Here is a tiny trained network, its code and every weight. The questions are about switching its units off for an input and a target symbol, where a switched-off unit gives its printed mean instead of its output.

import numpy as np


def w(rows, s, z=0):
    codes = np.array(rows[::2]) - 128.0
    scale = np.full(codes.shape[1], s)
    scale[-1] = z or s
    return codes * scale


def f(y):
    return np.maximum(y, 0)


def softmax(a):
    e = np.exp(a - a.max(-1, keepdims=True))
    return e / e.sum(-1, keepdims=True)


def log_softmax(a):
    a = a - a.max(-1, keepdims=True)
    return a - np.log(np.exp(a).sum(-1, keepdims=True))


def net(x, mask):
    ids = ['βγεζλμπτφ'.index(c) for c in x.split()]
    T = len(ids)
    res = E[ids] + P[:T]
    r = res
    for j in range(2):
        rows = slice(3 * j, 3 * j + 3)
        q, k, v = (r @ M[0][rows].T for M in (Q, K, V))
        z = softmax(np.where(np.tri(T) > 0, q @ k.T / 3**0.5, -1e9)) @ v
        o = O[0][rows]
        res = res + np.where(mask[j], z, o[:, -1]) @ o[:, :-1]
    y = f(res @ A[0][:, :-1].T + A[0][:, -1])
    res = res + np.where(mask[2:10], y, B[0][:, -1]) @ B[0][:, :-1]
    return log_softmax(res[-1] @ U[:, :-1].T + U[:, -1])


Q, K, V, O, A, B = {}, {}, {}, {}, {}, {}
E = w([
[190,80,130,223,123,169,60],'β',
[150,116,49,222,155,113,134],'γ',
[166,167,119,94,216,117,125],'ε',
[89,74,185,95,170,116,82],'ζ',
[88,89,82,225,184,184,137],'λ',
[93,106,160,92,103,171,250],'μ',
[176,174,127,115,82,165,224],'π',
[69,167,68,43,158,161,91],'τ',
[145,199,54,45,141,57,108],'φ',
],0.014)
P = w([
[220,64,1,83,220,173,138],'0',
[155,116,111,140,167,132,167],'1',
[163,138,120,144,160,133,140],'2',
[158,164,140,127,146,122,128],'3',
[148,188,146,132,132,119,108],'4',
[139,220,155,141,118,133,89],'5',
[130,227,161,143,104,123,80],'6',
[113,248,156,144,102,123,99],'7',
],0.0073)
Q[0] = w([
[164,126,113,140,102,170,196],'head 1',
[168,73,39,250,144,169,83],'head 1',
[161,212,61,74,173,127,85],'head 1',
[149,164,173,95,51,161,250],'head 2',
[156,92,55,214,137,156,118],'head 2',
[139,167,103,115,188,148,88],'head 2',
],0.013)
K[0] = w([
[174,240,44,101,97,100,140],'head 1',
[194,35,23,86,201,172,166],'head 1',
[176,104,198,135,87,130,2],'head 1',
[76,252,90,99,71,133,107],'head 2',
[186,66,46,109,231,161,141],'head 2',
[123,39,197,122,194,69,51],'head 2',
],0.01)
V[0] = w([
[75,93,146,85,123,230,208],'head 1',
[7,87,120,90,200,126,116],'head 1',
[141,74,176,255,127,234,87],'head 1',
[102,68,204,109,139,132,78],'head 2',
[130,131,125,190,76,82,186],'head 2',
[130,111,162,147,132,109,34],'head 2',
],0.0099)
O[0] = w([
[93,207,94,235,157,150,70,153],'head 1',
[61,255,158,120,55,150,100,77],'head 1',
[159,110,145,73,192,211,58,207],'head 1',
[95,154,176,144,157,50,44,79],'head 2',
[94,89,21,169,70,148,113,2],'head 2',
[135,85,179,162,136,87,90,111],'head 2',
],0.0097,0.0036)
A[0] = w([
[63,172,209,129,148,152,187,254],'neuron 1',
[124,95,198,200,202,74,103,169],'neuron 2',
[68,188,50,161,2,129,142,151],'neuron 3',
[101,182,80,40,151,104,132,123],'neuron 4',
[131,34,122,79,25,231,205,90],'neuron 5',
[103,144,98,152,189,192,9,166],'neuron 6',
[210,66,96,49,180,152,122,125],'neuron 7',
[217,131,115,124,172,126,142,184],'neuron 8',
],0.0063,0.0049)
B[0] = w([
[237,171,186,56,70,118,157,210],'neuron 1',
[125,47,94,114,27,99,61,201],'neuron 2',
[3,117,150,84,47,134,52,196],'neuron 3',
[51,21,137,186,77,142,141,164],'neuron 4',
[205,204,28,3,175,78,8,189],'neuron 5',
[109,168,169,129,235,38,113,232],'neuron 6',
[38,84,142,116,94,159,132,253],'neuron 7',
[116,77,176,163,151,154,196,220],'neuron 8',
],0.0067,0.011)
U = w([
[80,73,160,120,146,162,128,126],'β',
[184,152,50,95,129,192,76,175],'γ',
[191,153,214,154,131,166,254,253],'ε',
[191,184,137,56,158,14,87,114],'ζ',
[152,207,148,143,217,181,130,30],'λ',
[68,158,79,172,165,105,84,51],'μ',
[137,94,87,221,155,77,144,213],'π',
[63,148,150,116,42,224,100,96],'τ',
[77,69,111,134,77,37,164,55],'φ',
],0.0077,0.0041)

Each question gives the input, a string of symbols that net reads in full, and the target symbol t.
The units are the heads (3 rows each of Q, K, V and O) and the neurons (one row each of A and B). Each row of codes is followed by its name. A weight is (code - 128) times the scale printed after its matrix; where a second scale follows, it is the last column's (O, A, B and U).
mask holds one flag per unit, heads first, then neurons. A switched-off unit (its flag False) gives its mean, the last column of its rows in O or B, instead of its output. The means were averaged over made-up inputs and are rounded, as every weight is.
A unit's drop is (log p(t) with every unit on - log p(t) with that unit switched off) / (log p(t) with every unit on - log p(t) with every unit switched off).
The circuit of an input: a set's keep is (log p(t) with only the set's units on - log p(t) with every unit switched off) / (log p(t) with every unit on - log p(t) with every unit switched off). Starting from all 10 units, units are removed one at a time, each time the one whose removal leaves the highest keep (on an exact tie, the one counted first), for as long as the keep stays at least 0.8.
circuit, biggest first: the units of the circuit, biggest drop first
top k neurons: the k neurons with the biggest drops, biggest first
which heads matter: for each layer, one digit per head in row order, 1 if its drop is at least 0.15 and else 0, layers parted by /
drop of u: that unit's drop, to one decimal
input μ π π μ φ λ ζ λ, target μ: circuit, biggest first -> [head 1]
input ζ ε μ β ε β γ φ, target β: circuit, biggest first -> [head 1; neuron 7]
input ε γ φ π μ, target ζ: circuit, biggest first -> [neuron 5; head 1; head 2]
input ζ τ λ ζ π, target γ: top 2 neurons -> [neuron 5; neuron 6]
input μ γ ε ζ φ φ β, target μ: top 2 neurons -> [neuron 6; neuron 3]
input γ τ ε, target ε: which heads matter -> 00
input λ φ β γ, target λ: which heads matter -> 10
input τ π ζ τ ζ β, target τ: which heads matter -> 10
input τ π π β β, target τ: circuit, biggest first -> [head 1; neuron 3]
input ε μ μ π φ μ β, target ε: which heads matter -> 01
input τ τ β β φ ζ ζ γ, target τ: which heads matter -> 10
input φ τ β γ β, target φ: which heads matter -> 10
input ζ μ γ π π τ, target ζ: top 2 neurons -> [neuron 7; neuron 1]
input τ τ λ λ τ, target τ: which heads matter -> 11
input φ π φ ζ ε λ, target φ: circuit, biggest first -> [head 1]
input β μ π ζ, target ζ: drop of neuron 8 -> 0.1
input β ε β μ, target τ: drop of neuron 2 -> 0.0
input ζ ζ λ ε β, target ζ: drop of head 1 -> 0.2
